Below are the code and all the weights of a small trained network. Each question names an input and a class and asks about switching units off, where a switched-off unit gives its printed mean instead of its output.

import numpy as np


def w(rows, s, z=0):
    codes = np.array(rows[::2]) - 128.0
    scale = np.full(codes.shape[1], s)
    scale[-1] = z or s
    return codes * scale


def f(y):
    return y / 2 * (1 + np.tanh(0.7978845608 * (y + 0.044715 * y**3)))


def log_softmax(a):
    a = a - a.max(-1, keepdims=True)
    return a - np.log(np.exp(a).sum(-1, keepdims=True))


def net(x, mask):
    res = np.array(x, float).reshape(1, 5) / 4 @ E
    y = f(res @ A[0][:, :-1].T + A[0][:, -1])
    res = res + np.where(mask, y, B[0][:, -1]) @ B[0][:, :-1]
    return log_softmax(res[-1] @ U[:, :-1].T + U[:, -1])


A, B = {}, {}
E = w([
[134,214,118,136,35,142,152,221,151,202],'x0',
[139,17,133,153,32,115,134,122,184,98],'x1',
[7,204,110,108,145,200,85,192,193,44],'x2',
[160,182,178,232,142,148,114,71,169,90],'x3',
[118,120,90,175,170,181,209,178,116,137],'x4',
],0.012)
A[0] = w([
[152,135,148,32,118,2,5,110,177,196,84],'n1',
[114,54,117,85,220,106,129,82,89,54,4],'n2',
[149,69,112,187,168,162,251,160,116,172,166],'n3',
[82,14,84,143,48,165,58,171,204,90,88],'n4',
[163,108,177,139,144,84,170,114,111,219,6],'n5',
[176,64,169,169,61,116,188,138,147,65,101],'n6',
[122,169,120,131,54,128,140,176,82,183,1],'n7',
[173,174,214,172,112,95,13,75,169,137,121],'n8',
[153,103,96,199,177,159,186,172,123,117,114],'n9',
[162,192,164,150,14,157,111,189,103,196,41],'n10',
[193,107,190,143,159,64,214,109,64,102,63],'n11',
[40,66,55,26,102,75,93,153,48,178,24],'n12',
[191,192,114,148,180,117,92,139,34,131,75],'n13',
[216,144,196,87,91,49,192,131,97,154,85],'n14',
[97,194,132,38,206,195,71,127,95,173,62],'n15',
],0.0085,0.0032)
B[0] = w([
[155,135,63,106,122,100,162,137,185,158,243],'n1',
[196,78,170,137,180,124,90,215,152,160,234],'n2',
[133,168,124,118,82,115,106,105,206,173,236],'n3',
[138,163,154,64,111,137,101,116,76,117,250],'n4',
[132,208,192,113,108,142,150,203,110,50,213],'n5',
[138,145,149,122,90,161,133,93,40,153,220],'n6',
[164,71,174,111,179,90,36,135,132,126,198],'n7',
[88,124,99,137,113,88,99,96,159,158,244],'n8',
[108,125,34,117,120,88,117,134,176,188,187],'n9',
[162,77,179,181,197,120,118,165,116,151,238],'n10',
[111,180,196,136,119,141,136,153,163,105,232],'n11',
[37,122,90,252,117,112,114,90,104,134,238],'n12',
[149,166,83,134,61,172,72,73,29,161,204],'n13',
[79,204,141,106,166,93,176,134,139,122,239],'n14',
[141,152,191,83,105,141,166,108,105,163,227],'n15',
],0.011)
U = w([
[186,81,167,138,203,107,70,164,125,155,62],'0',
[32,197,175,59,144,128,127,172,162,77,138],'1',
[149,136,125,71,76,151,115,83,26,182,68],'2',
[48,135,108,251,133,115,103,56,128,141,234],'3',
[108,135,59,54,113,98,116,120,217,203,63],'4',
[116,129,98,134,139,124,146,109,129,127,253],'5',
],0.013,0.0056)

Each question gives the input, the list of numbers given to net, and the class t.
The units are the neurons (one row each of A and B). Each row of codes is followed by its name. A weight is (code - 128) times the scale printed after its matrix; where a second scale follows, it is the last column's (A, B and U).
mask holds one flag per neuron, in row order. A switched-off neuron (its flag False) gives its mean, the last column of its row in B, instead of its output. The means were averaged over made-up inputs and are rounded, as every weight is.
A unit's drop is (log p(t) with every unit on - log p(t) with that unit switched off) / (log p(t) with every unit on - log p(t) with every unit switched off).
The circuit of an input: a set's keep is (log p(t) with only the set's units on - log p(t) with every unit switched off) / (log p(t) with every unit on - log p(t) with every unit switched off). Starting from the 12 units with the biggest drops (on a tie, the unit counted first), units are removed one at a time, each time the one whose removal leaves the highest keep (on an exact tie, the one counted first), for as long as the keep stays at least 0.8.
circuit, biggest first: the units of the circuit, biggest drop first
unit that matters most: the unit with the biggest drop
k most important neurons: the k neurons with the biggest drops, biggest first
input [7,8,-5,7,1], class 2: circuit, biggest first => (n6)
input [0,6,-7,6,1], class 1: circuit, biggest first => (n5, n11)
input [-2,7,-7,-2,-7], class 1: circuit, biggest first => (n14, n5)
input [3,6,-8,-6,4], class 1: 2 most important neurons => (n5, n14)
input [2,7,-2,5,-7], class 2: 4 most important neurons => (n6, n4, n12, n3)
input [-1,-1,-2,-1,2], class 5: 4 most important neurons => (n1, n12, n8, n4)
input [5,-2,-2,4,3], class 0: 2 most important neurons => (n12, n10)
input [7,7,2,-2,-7], class 0: 3 most important neurons => (n10, n7, n13)
input [8,-8,7,0,-6], class 0: circuit, biggest first => (n10, n7)
input [-3,-8,6,6,6], class 2: 2 most important neurons => (n13, n15)
input [-6,-1,2,4,0], class 0: 2 most important neurons => (n2, n12)
input [-4,-7,1,-3,8], class 4: 4 most important neurons => (n9, n3, n6, n4)
input [-6,2,-8,1,6], class 1: circuit, biggest first => (n11, n5)
input [1,3,2,0,-5], class 4: circuit, biggest first => (n1)
input [5,3,-1,5,-2], class 0: 4 most important neurons => (n12, n10, n13, n3)
input [-6,-3,-1,5,7], class 4: circuit, biggest first => (n9, n12)
input [-3,2,-2,-7,7], class 3: 2 most important neurons => (n12, n1)
input [5,3,5,1,0], class 0: circuit, biggest first => (n10, n14)
input [1,-2,-7,4,3], class 1: circuit, biggest first => (n5, n11)
input [-2,-3,-3,-5,-7], class 4: unit that matters most => n1
